Each row is followed by its group and then its class within the group.
-.31,-.08,.41,.12,-.06,.25,-.07,-.07,.11,-.18,.04,-.12,.31,-.03,.02,.05,.11,-.20,-.08,-.07,.01,-.06,-.26,-.19,-.19,-.06,-.30,-.04,.01,-.11,.10,.09,.02,-.10,.09,-.03,.05,.27,.28,-.14,.02,-.13,.08,-.03,.19,-.13,.02,-.08,-.18,-.13,-.24,.05
J494:[31]
.17,.05,-.21,.04,-.17,-.06,-.03,.04,-.23,-.09,-.03,-.17,-.33,.00,.03,-.12,.08,-.19,.12,-.02,-.14,.06,.03,-.23,.11,.02,-.13,.12,-.12,-.24,-.05,.22,-.06,-.10,.18,.09,-.29,.08,-.10,-.14,-.01,.06,-.20,.03,-.04,-.26,.02,.06,.20,.06,-.08,.05
J494:[27]
.23,-.40,-.28,.28,.04,.09,.21,-.06,-.31,-.26,-.08,-.26,.03,.00,.02,-.02,.17,-.11,.22,.26,-.18,.12,-.19,-.24,-.17,-.23,-.11,.17,-.10,.01,-.04,.10,.06,.06,.16,.05,-.08,.03,-.10,-.23,-.07,-.07,-.05,-.37,.13,.14,.01,-.07,.11,.14,-.26,.14
j388:[24]
.27,-.26,-.18,-.06,-.19,.13,.13,-.10,-.15,-.16,.17,-.08,.08,-.01,.10,-.04,-.04,.00,.45,.37,-.21,.10,-.16,-.04,-.03,-.20,-.22,.00,.06,.16,.00,-.01,.11,-.16,.15,.02,.03,.36,.11,-.09,-.07,-.03,-.05,-.19,.05,.00,.02,.08,.40,.01,-.16,-.15
j388:[36]
.11,-.18,-.22,.02,.00,.10,.13,-.03,-.19,-.05,.13,-.21,-.08,-.07,.11,-.12,.09,-.20,.38,.07,-.02,.20,-.11,-.16,.04,-.15,-.29,.07,-.13,-.01,-.05,-.09,-.24,-.12,.21,.05,-.07,-.04,.10,.10,.22,-.13,-.12,-.27,.00,.19,-.09,-.04,.21,.11,-.14,.08
j388:[24]
-.24,-.02,.64,.08,-.18,.00,-.16,-.08,.07,-.38,-.01,-.05,.12,-.06,-.11,-.15,.15,-.13,-.06,-.13,-.27,-.05,-.22,-.37,-.09,.16,-.44,-.05,-.02,-.14,.09,.00,-.15,-.05,-.02,.05,.10,.13,.34,-.04,.03,.02,-.05,-.09,.20,-.18,-.24,-.09,-.32,-.18,-.06,.01
J494:[31]
.10,-.17,-.46,.00,-.06,.02,.05,-.01,-.24,-.20,.04,-.04,-.15,.03,.03,-.10,.10,.00,.31,.24,-.09,.14,-.07,-.15,.03,-.17,-.17,.11,-.06,-.04,-.01,.07,-.34,.03,.12,.01,-.19,-.04,.10,-.01,.08,.12,-.15,-.22,.08,.24,.00,.05,.27,.11,-.08,.02
j388:[26]
-.11,.02,.50,.08,-.28,-.01,-.10,-.04,.10,-.39,-.14,-.19,.01,.10,-.01,-.10,.33,.00,-.24,-.13,-.20,-.12,-.15,-.33,.01,.16,-.30,-.05,-.05,-.33,.07,.15,-.11,.01,.04,.13,-.11,.22,.18,-.32,.05,.12,-.05,-.09,.25,-.22,.03,-.05,-.32,-.07,-.10,.18
J494:[31]
.01,-.34,.21,.19,-.17,.03,-.01,-.06,.07,-.31,-.08,-.22,.14,.04,.00,-.14,.15,-.05,-.23,-.06,-.10,-.06,-.19,-.35,-.05,.16,-.35,.01,.02,-.23,.04,.13,-.07,-.01,.10,.08,-.30,.21,.17,-.07,-.01,-.20,-.07,-.16,.20,-.07,.04,-.02,-.04,.00,-.02,.10
J494:[27]
-.02,-.17,-.08,.03,-.19,-.03,.04,-.04,-.17,-.42,-.06,-.09,-.06,-.03,.03,-.04,.14,-.04,-.02,.03,-.17,-.04,-.18,-.45,-.07,-.55,-.12,.14,-.05,-.07,.02,.15,.13,-.07,-.04,.11,-.16,.14,.09,-.24,.01,.05,-.18,-.28,.01,-.12,-.01,-.01,-.04,-.01,-.15,-.14
J494:[27]
.24,-.16,-.37,.05,.03,.12,.02,.06,-.09,-.04,.15,-.19,-.15,-.08,.17,-.18,.05,.25,.35,.02,-.05,.14,-.08,.03,.19,-.27,-.14,-.02,.03,-.14,-.09,-.36,-.22,.02,.14,.10,-.09,.03,-.01,.15,.09,-.06,-.10,-.32,-.07,.19,.08,-.01,.21,.11,-.07,-.11
j388:[26]
.04,-.03,.02,.00,-.15,.03,-.02,.12,-.05,-.09,.00,-.16,-.14,.06,-.02,-.10,.19,.11,.18,.05,-.10,.05,-.04,-.15,.14,-.12,-.29,.10,-.06,-.13,.04,-.04,-.20,.08,-.04,.14,-.11,.05,.08,-.03,.07,.13,-.07,-.27,.17,.01,.02,-.01,-.03,.05,.00,-.10
j388:[36]
-.18,.20,.60,-.01,-.32,-.05,-.13,-.07,.03,-.21,-.06,-.16,.14,.03,-.16,-.11,.06,-.38,-.11,-.25,-.23,.05,-.16,-.49,-.06,.25,-.21,-.02,-.09,-.17,.06,.13,.23,-.04,.00,.22,.06,.28,.03,-.41,-.08,.14,-.01,.06,.14,-.37,.07,-.02,-.45,-.13,-.09,-.01
J494:[31]
.08,-.17,-.06,.13,.05,.07,.31,-.07,-.09,-.07,.09,-.13,-.13,-.17,.08,-.19,.08,-.11,.27,-.10,-.17,.06,-.12,-.18,.10,-.09,-.24,.12,-.03,-.25,-.10,-.14,-.20,-.30,.24,-.01,.06,.06,.19,-.05,.02,-.06,-.12,-.14,.06,-.13,.01,-.03,-.05,.00,-.19,.04
j388:[36]
.10,-.11,-.10,-.16,-.15,.08,-.01,.03,-.27,-.04,.18,-.19,.04,-.03,.05,-.24,.15,-.08,.46,-.03,-.22,.02,-.18,-.30,.05,-.04,-.25,.21,-.13,.21,.04,-.07,.07,.05,.22,.17,.09,.24,.07,-.18,.00,.10,-.08,-.25,.03,-.05,.03,-.03,-.03,.08,-.14,-.13
j388:[36]
-.16,.10,.52,.08,-.23,.03,-.15,-.12,-.01,-.19,-.04,.04,.21,.08,-.13,.02,.09,-.08,-.01,-.15,-.21,-.11,-.10,-.25,-.02,.08,-.39,-.12,-.04,-.15,.13,.02,.18,.11,.01,-.03,.07,.32,.10,-.31,-.05,.04,.06,.13,.23,-.50,.02,-.04,-.23,-.10,-.05,.00
J494:[31]
.22,-.15,-.25,-.06,-.04,-.05,.11,-.01,-.29,.22,.06,-.12,-.05,-.02,.03,-.11,.07,-.06,.19,.09,-.02,.16,-.05,-.26,-.05,-.05,-.18,.10,-.12,-.10,-.08,.10,.01,-.07,.06,.06,-.06,.12,-.14,-.02,.01,-.09,-.18,-.15,-.02,.05,.01,.12,.15,.15,-.07,-.02
j388:[26]
.20,-.19,-.42,-.04,.04,.04,.08,-.05,-.33,.01,.04,-.16,-.10,-.14,-.04,-.12,.11,-.01,.41,.04,-.18,-.05,-.04,-.15,.08,-.18,-.14,.03,-.10,-.05,-.07,.00,.03,.11,.19,.13,-.06,.06,.06,-.03,.00,.08,-.22,-.15,-.07,.08,.08,.02,.26,.12,-.17,-.07
j388:[24]
.12,-.03,.02,.09,-.39,-.08,-.02,.02,-.08,-.30,-.19,-.05,-.07,.13,.02,-.01,.06,-.01,-.10,.01,-.11,.03,.07,-.38,-.06,.19,.00,.01,-.04,-.16,.07,.35,.18,-.06,-.13,.05,-.10,.13,-.07,-.13,-.02,.02,-.07,.21,.10,-.22,-.01,.11,.07,-.05,-.05,.09
J494:[27]
-.19,.06,.39,-.03,-.28,-.14,-.08,.00,-.02,-.29,-.20,-.04,.09,.01,-.02,-.05,-.06,.05,-.15,-.09,-.15,-.01,-.29,-.40,-.03,.20,.01,.10,-.06,-.03,.06,.19,.29,.00,-.04,.20,.07,.11,-.09,-.34,-.03,.11,-.06,.11,.06,-.26,.01,-.02,-.37,-.14,-.06,-.18
J494:[25]
-.19,.11,.53,.05,-.23,.07,-.14,-.11,-.13,-.25,-.09,-.08,.01,-.08,-.25,-.05,.13,-.23,.26,-.15,-.25,-.08,-.15,-.35,-.01,.19,-.39,-.01,.11,-.15,.01,.06,.10,-.07,-.12,.03,.02,.14,.27,-.28,-.02,.16,-.17,-.13,.11,-.35,-.04,-.02,-.42,-.02,-.07,-.03
J494:[31]
.22,-.08,-.18,.01,-.08,.03,-.08,-.02,-.08,-.06,.03,-.15,-.15,-.08,.01,-.18,.05,-.05,.39,-.05,-.18,.03,.00,-.06,.00,-.06,-.13,.08,-.03,-.10,-.11,-.05,-.09,-.13,.16,.11,-.06,.05,.06,.12,.33,.05,-.05,-.04,.10,-.10,.00,.08,.12,-.02,-.18,-.01
j388:[36]
.15,.10,-.09,.14,-.01,.16,.07,-.01,-.23,-.06,.06,-.16,.15,-.01,-.04,-.06,-.01,-.28,.56,.07,-.10,.12,-.04,-.09,-.04,-.14,-.25,.07,.05,-.06,.06,-.06,-.02,-.12,.04,.12,.02,.07,.08,-.12,.02,-.01,-.01,-.14,.06,.02,.03,.09,.07,.10,.10,.10
j388:[36]
.23,.02,-.31,-.08,-.14,.03,.09,.10,-.16,.01,.01,-.17,-.14,.06,-.02,-.09,.01,-.16,.28,.14,-.08,.23,.23,-.03,.05,-.26,-.05,.14,-.12,-.07,-.10,-.12,-.19,.03,.16,.06,-.07,.06,-.05,.09,.09,.03,-.02,-.03,.16,.22,.01,.03,.36,-.01,-.01,.06
j388:[26]
.05,-.28,-.30,-.07,-.12,-.03,.11,.09,-.21,-.25,.02,.07,-.02,.02,.00,-.12,.15,-.09,.15,.25,-.10,.07,-.19,-.13,-.05,-.06,-.11,.11,-.02,.06,-.02,.02,-.10,.03,.13,.05,-.14,-.07,.11,.00,.03,.01,-.11,-.27,-.06,.23,-.08,.02,.25,.18,.00,-.04
j388:[24]
.16,-.18,-.08,-.05,-.13,.00,.03,.00,-.22,.06,.03,-.06,-.02,.00,.03,-.22,.09,.17,.15,-.14,.09,.05,-.02,-.16,.14,.00,-.22,.07,-.03,-.09,-.07,-.02,-.15,.09,.05,.06,-.01,.01,.10,.18,.02,.19,-.11,-.21,.01,.02,.01,.03,.04,.03,.10,.06
j388:[26]
.04,.04,.07,-.23,-.15,.02,-.11,-.11,-.11,-.07,.08,-.03,.13,-.03,-.12,-.05,.09,.05,.14,-.06,-.20,-.12,-.14,-.23,.06,-.01,-.17,-.10,.01,.02,.09,.05,.39,.12,.05,.12,.05,.47,.00,-.37,.03,.13,-.08,.05,-.03,-.24,.03,-.02,-.03,-.10,.01,-.30
J494:[31]
-.16,.10,.46,.21,-.23,-.01,-.11,.01,-.06,-.14,-.17,-.27,.01,.09,-.16,.06,.23,-.20,-.04,-.11,-.41,-.06,-.09,-.29,-.03,.09,-.22,.07,-.06,-.28,.03,.04,-.03,.04,.09,.04,-.13,.21,.16,-.21,-.03,.19,-.06,.07,.32,-.16,-.03,-.05,-.28,-.12,-.02,.07
J494:[31]
.15,-.05,-.33,-.03,-.01,.22,-.10,-.04,-.22,-.05,.05,-.11,-.21,-.07,-.06,-.13,.11,.17,.49,-.03,-.09,.08,-.01,.08,.17,-.14,-.21,.01,.02,.06,.03,-.04,-.13,.09,.02,.05,-.09,.02,.08,.01,.13,-.04,-.10,-.34,.00,.00,.03,.10,.03,.14,-.06,-.02
j388:[26]
-.13,.07,.52,.04,-.22,.00,.06,-.04,-.03,-.22,.02,-.15,.21,.13,-.05,-.25,-.05,-.04,.06,-.09,-.18,.12,-.07,-.20,-.05,.31,-.24,.03,-.03,-.12,.11,.07,.05,.14,-.03,.09,.03,.22,.06,-.12,.00,.10,-.04,.02,.21,-.07,-.06,.00,-.12,-.06,.02,.02
J494:[31]
-.12,.01,.16,.06,-.27,-.05,-.06,.01,-.07,-.30,-.19,-.03,-.05,.10,-.10,.09,.17,-.13,-.13,-.04,-.18,-.12,-.09,-.26,-.09,.09,-.04,-.13,.08,-.16,.12,.17,.08,.04,.04,.04,-.18,.24,-.05,-.24,.01,.11,-.02,.04,.12,-.12,.02,.01,-.13,-.06,.02,-.06
J494:[25]
-.11,.00,.24,.13,-.32,-.15,-.12,.03,-.02,-.34,-.17,-.07,-.11,.11,-.08,.05,.13,-.13,-.10,-.02,-.23,-.08,-.11,-.26,-.04,.18,-.10,-.02,.08,-.09,.07,.31,.03,.07,.04,-.02,-.15,.14,.06,-.20,-.02,.12,-.05,.09,.25,-.18,.00,.36,-.05,-.04,-.02,.09
J494:[25]
.21,-.16,-.28,-.26,-.05,.10,.14,.01,-.14,.01,.10,-.05,.04,-.02,.05,-.24,.00,.08,.43,.16,-.03,.25,-.07,-.02,-.01,-.13,-.25,.14,-.05,.01,-.02,-.16,-.28,-.06,.15,-.01,.06,.01,.12,.21,.13,-.02,-.09,-.21,.19,.24,.00,.03,.20,.14,-.03,.09
j388:[26]
-.37,.11,.46,.11,-.18,-.12,-.07,-.04,-.03,-.23,-.37,-.17,.04,.28,-.12,-.04,.22,-.30,-.15,.05,-.18,-.01,-.06,-.37,-.14,.12,-.05,-.04,-.17,-.24,.11,.20,.07,-.04,.06,.12,-.11,.16,-.09,-.32,-.02,.09,-.07,.18,.16,-.23,.02,-.03,-.27,-.10,.00,.04
J494:[31]
.12,-.18,-.01,.13,-.03,.09,.05,-.12,-.23,-.14,.09,-.19,-.01,-.18,.01,-.11,-.01,-.27,.43,.01,-.06,.08,-.10,-.27,-.07,-.08,-.18,.07,-.07,-.14,-.07,.11,.06,-.18,.11,.09,-.07,.07,.14,-.14,-.03,-.08,.00,-.35,.02,-.11,.01,.00,-.06,.11,-.32,.06
j388:[36]
.15,-.13,-.31,-.10,.04,.01,.08,-.05,-.23,.28,.02,-.20,.00,-.06,-.06,-.11,.15,-.24,.18,.20,-.11,-.05,.02,-.12,-.10,-.13,-.30,.01,-.11,-.11,.13,.06,.14,.07,.14,-.04,-.19,.16,-.03,-.19,-.19,-.05,-.08,-.02,-.05,-.05,.05,-.01,.37,.12,.01,-.02
j388:[24]
.30,-.18,-.67,-.28,-.11,.08,.08,.01,-.27,-.07,.09,-.05,-.22,-.12,.06,-.15,.08,.10,.37,.25,-.02,.09,.00,-.02,.14,-.18,.02,-.02,-.03,.20,-.03,-.07,-.02,.06,.15,.06,-.14,.07,-.11,.06,.07,.09,-.16,-.27,-.25,.09,-.01,.11,.49,.10,-.04,-.19
j388:[26]
